The rows lie along a hidden order. The number after each row says roughly how far along it the row is, from 0 to 30. A new part has a new order.
(in the rows, 128 means zero)
[111  88 109 138 136 132 117 131 120 148 130 121 146 113 151 110 126 144
 131 116 162 119]	22
[ 93  96 116 119 157 125 122 122 115 159 121 121 143 138 140 110 136 148
 130 114 149 143]	28
[136 153  94 159 126 122 132 149 119  91 162 116 119 151 136 125 130 111
 118 136 192 117]	1
[133 142  90 159 147 111 148 158 134  92 163 105 122 162 148 110 119 128
 132 124 214 114]	13
[105 113 126 101 126 116 114 126  71 112 147 146 115 142 128 130 172 133
  92 147 139 251]	0
[ 94  85 161  95 175 126 124 106 160 143 150 124  87 167 144  95 151 146
 103 118 126 255]	25
[150 127 103 154 115 127 134 152 143 100 146 117 143 130 147 119 118 124
 141 128 189  82]	12
[106  95 146 111 153 126 126 116 137 167 131 129 133 138 136 112 138 147
 132 118 123 164]	28
[ 89 124 134 102 190 106 145 113 121 152 146 111  89 166 129 105 140 152
 116 113 142 204]	30
[121 108 153 116 149 119 134 127 142 128 141 128 106 147 138 110 140 137
 122 125 126 195]	16
